In the rows, 128 means zero.
Each row is followed by its class. Each block has new classes.
[ 99 135 105 122 136 140 121 129 109 136 116 132 106 128 215 128  94 102
  84 166 132 155 142]
tosiz
[ 96  93 120 115 114 117 124 190 124 129  83 141  85 127 183 135 118 120
  96 192 130 154 135]
tosiz
[113 103 136 123 108 128 120 179 114 146  52 136  97 126 137 124 127 140
 153 171 140 162 131]
tosiz
[107  83 126 124 108 123 117 167 116 138  68 127 108 132 147 123 133 120
 138 170 131 156 132]
tosiz
[123  95 128 146  80  96 115 155 148 133  48 130 138 144 112 126 141 161
 149 161 126 153 143]
Duki
[106  60 124 132  72 102 134 194 132 129  62 125 109 129 105 127 130 119
 105 175 140 129 151]
tosiz
[134 107 135 133 109 119 110 177 128 136  54 118  93 107 133 115 137 131
 175 158 122 146 145]
tosiz
[122  61 126 130  63 112 130 204 124 159  29 132  69 129 124 119 145 141
 139 174 132 154 155]
tosiz
[ 96 100 119 116  94 129 129 147 102 123 119 128 117 146 102 119 112 109
 137 131 146 153 124]
Duki
[ 94  59 120 134 130 154  97 212  98 141 102 111  87 108 149 114  89  94
  93 172 135 162 137]
pebo
[114  80 127 125 109 129 107 165 121 130  89 122 103 130 156 134 115 130
 111 163 139 166 135]
tosiz
[ 79  88 113 121 121 143 122 184  83 139  69 133  84 105 139 118 113 104
 110 163 130 175 144]
pebo
[ 93  35 130 123  99 108 106 219 102 132  65 129  79 117 154 134 121 127
 147 194 135 191 136]
tosiz
[108  96 111 133  87 114 117 191 111 161  16 141  62 129 178 122 115 105
 161 176 132 147 161]
tosiz
[ 77  84 122 144 105 144 114 192 102 133  94 116  86 117 146 112 107 102
  64 191 132 162 145]
tosiz
[ 66  99 122 142  79 144 137 192 111 185  59 125 132 103  45 116 110 177
 164 156 134 167 115]
Duki
[101  83 125 128  97 115 123 202 135 137  54 123  96 122  99 125 121 142
 137 159 130 156 135]
tosiz
[ 96  76 119 113  82 110 137 185 119 146  67 104  75 126 118 141 114 161
 145 137 131 150 133]
Duki
[ 92  52 121 129 109 120 118 206  97 144  34 111  95 124 120 117 120 102
 149 192 130 159 143]
pebo
[ 97  59 118 124  95 113 137 206 113 138  67 128  97 120 143 135 141 141
 162 205 123 156 136]
Duki
[102  92 126 121  74 131 120 178 118 147 112 108 111  92 102 113 113 111
 121 170 129 153 127]
pebo
[108  69 123 132 155 123 115 186 115 122 109 102 105 122 134 123 113 121
 126 172 129 161 128]
pebo
[102  76 121 131  89  90 128 205 123 145  41 128 117 125  30 119 163 122
 141 157 138 128 146]
Duki
[ 94 118 132 128 134 144 110 162 120 139  97 121 109 125 174 131  87 102
  80 166 124 165 126]
pebo
[112  63 138 127  78 105 134 196 118 139  48 112 103 134  93 126 145 140
 157 167 131 147 136]
tosiz
[110  75 124 120  83 124 120 197 119 139  47 136  87 129 109 128 156 131
 200 177 136 162 127]
tosiz
[108 110 114 113  85 122 119 120 138 131  62 144 106 126 189 126 123 151
 165 175 131 155 127]
Duki
[ 93  98 128 123 116 123 119 158 105 144  86 122 108 125 190 124 109 105
  87 186 125 164 136]
tosiz
[123  86 128 130 105 130 112 186 113 132  87 116  86 130 167 127 103  97
  92 161 129 147 154]
tosiz
[110  93 125 133 116 136 109 151 129 146  86 122 108 129 119 121 107 116
 126 164 129 159 128]
tosiz
[ 71  92 116 104 118 108 120 177  97 130  68 115 107 122 124 119 128 130
 107 182 125 160 137]
Duki
[ 73  50 118 126 107  93 130 205 120 146  56 127  59 125 157 128 107 173
 116 169 127 158 145]
Duki
[106  72 127 120 120 120 134 188 101 143  83 122 111 119 106 125 136 116
 153 170 134 171 125]
Duki
[118 117 130 121 124 127 110 138 135 124  90 137 134 123 152 136 129 131
  72 153 123 163 130]
tosiz
[120  76 122 134 103 125 122 183 110 143  61 114  96 114 160 125 114 103
 100 179 124 147 158]
pebo
[ 88  89 123 126 103 150 113 176 106 140  74 124  95 118 162 123 101  84
  91 191 129 168 146]
tosiz
[106  85 128 134  92 119 123 184 116 147  79 109  94 137 115 126 112 127
 134 166 131 145 139]
tosiz
[ 92 112 127 126 102 119 119 182 144 147  49 141  26 113  89 118 119 127
 143 185 147 155 120]
Duki
[123 128 120 139 105 123 114 151 139 128  95 126 139 136  78 118 127 103
 123 138 139 129 152]
Duki
[123  83 110 136 119 112 105 190 102 144  48 129  58 122 176 118 118  93
 178 169 130 146 145]
tosiz
[105  79 130 111 114 128 125 197 120 138  41 132  89 126 115 133 135 133
 129 189 138 166 124]
tosiz

Each row is followed by its class.
[109 131 131 129 134 121 133 143 133 132 131 104 152 138 128 137 118 126
 109 134 113 123 112]
X
[104 131 136 125 116 117 121 126 115 132 125 144 192 129 117 138 132 155
 136 137 110 128 146]
H
[119 152 122 116 131 128 117 127 115 150 128 120 160 126 123 138 135 153
 141 116 109 132 120]
H
[114 172 128 131 136 113 105 133  93 145 122 101 141 121 136 126 126 148
 144 115 112 130 111]
X
[110 110 125 130 125 135 137 140 147 109 138 140 151 132 137 126 136 112
 121 152 112 126 129]
B
[111 131 125 127 120 127 117 131 105 121 121 125 142 121 144 137 121 138
 121 128 124 132 126]
D
[118 128 140 126 124 115 120 128 130 130 122 109 142 132 118 121 128 128
 129 120 105 128 108]
X
[122  82 127 122 135 132 152 139 176 114 147 157 127 140 119 120 128 122
 102 160 145 129 136]
B
[146 136 133 140 124 125 143 125 153 135 126 122 116 133 139 127 130 111
 124 120 130 121 141]
A
[130 136 123 133 133 120 137 116 137 132 123 125 138 126 138 114 140 130
 147 112 130 124 128]
H
[145 129 123 130 126 131 142 127 135 130 128 138 133 124 131 121 144 116
 141 111 124 124 139]
A
[112 128 127 130 125 119 127 126 117 126 119 120 151 123 141 122 128 139
 128 124 115 127 122]
D
[106 125 122 129 129 112 118 127 127 127 122  99 163 126 124 116 131 132
 128 131 118 129 115]
X
[131 118 129 115 129 133 135 129 129 127 130 119  98 137 145 116 128 125
 115 145 132 125 129]
A
[122 143 131 130 119 118 116 125  87 140 120  69 147 135 137 127 133 117
 134 137 104 116 116]
X
[118 118 128 135 124 108 124 118 138 130 130 100 146 136 126 114 140 128
 128 136 124 118 131]
X
[115 152 121 134 121 126 122 128 113 133 118 126 135 122 150 141 118 123
 132 112 112 127 130]
D
[112 106 131 135 119 120 141 137 162 116 126 122 147 130 136 128 136 110
 111 129 102 118 123]
B
[113 142 125 131 120 118 119 125 123 128 118 129 136 123 141 136 123 134
 128 122 121 129 128]
D
[127 133 131 130 123 117 118 123 126 127 122 141 115 133 146 117 135 134
 141 134 126 128 140]
H
[143  99 121 121 108 148 149 120 116 121 124 140 128 131 140 126 140 125
 134 121 137 124 154]
A
[101 121 125 128 119 116 135 132 124 129 125 103 181 125 134 129 133 136
 127 125 101 124 113]
X
[112 141 133 130 113 121 120 124 103 128 117 126 149 121 215 141 119 137
 130 115 111 128 122]
D
[115 158 123 134 115 126 117 132  92 129 118 109 143 115 162 139 123 129
 129 116 105 125 127]
D
[117 140 132 138 121 120 128 127 111 127 120 130 134 120 144 134 124 130
 123 119 123 129 135]
D
[108 128 136 126 128 108 115 128 133 133 114 118 139 133 129 120 128 157
 128 134 113 121 120]
X
[125 142 124 117 126 128 126 125 107 147 132 112 164 130 119 138 131 137
 139 129 125 128 130]
X
[110 139 113 137 120 110 126 129 106 135 134 152 175 127 123 133 135 135
 130 144 124 129 172]
B
[114 133 121 136 127 114 129 137 121 134 134 105 167 133 112 129 132 130
 112 141 109 121 137]
X

Each row is followed by its class. Each block has new classes.
[103 175 102 155 112 101  33 129 116 124 200 106 138 135 130 160 149 130
 120 137 107 142 130]
J
[123 153  87 138 114 123 133  99 147 162 157 146 148 138 114 142 153 123
 118 106 143 168 175]
K
[134 172  82 124 139 143 140 123 146 163 130 144 117 128 113 157 137 131
 138 125 158 165 167]
K
[112 162 104 124 119 128 169 122 137 156 165 129 135 135 113 156 139 147
 116 122 153 154 208]
K
[111 147  92 130 126 129  98 128 143 144 122 136 134 135 102 135 136 138
 128 123 141 154 152]
K
[135 143  97 149 127 118 158 129 143 150 157 149 137 125 116 149 129 136
 126 118 149 185 167]
K
[ 94 161  84 123 130 113  43 120 141 141 132 144 123 137 118 147 141 116
 123 119 142 156 147]
J
[108 136 103 122 126 107  59 126 132 156 134 150 133 132 113 116 124 135
 127 123 124 143 147]
J
[117 142 103 129 125 115 116 140 130 154 134 135 138 118 116 137 128 133
 134 106 135 144 156]
K
[129 164  64 131 128 131  92 126 145 158 157 177 142 125 115 127 134 141
 115 131 145 154 169]
J
[118 155 119 113 128 106  83 128 143 132 132 141 125 144 109 142 134 141
 125 105 147 146 127]
J
[125 158  83 126 116 112  86 125 141 134 147 134 136 135 110 130 141 121
 119 136 163 148 151]
J
[128 152 108 116 134 122 115 133 140 112 129 129  99 143 108 137 137 139
 139 115 148 142 144]
R
[122 150  76 140 136 164 163 133 139 158 119 141 120 126 119 157 112 120
 125 150 176 150 162]
V
[ 98 147 118 115 134 113 109 136 123 155 116 138 122 132 114 136 136 139
 137 117 134 152 151]
K
[131 171  75 143 131 143  87 130 139 139 176 159 148 121 116 142 145 129
 123 122 148 140 171]
J
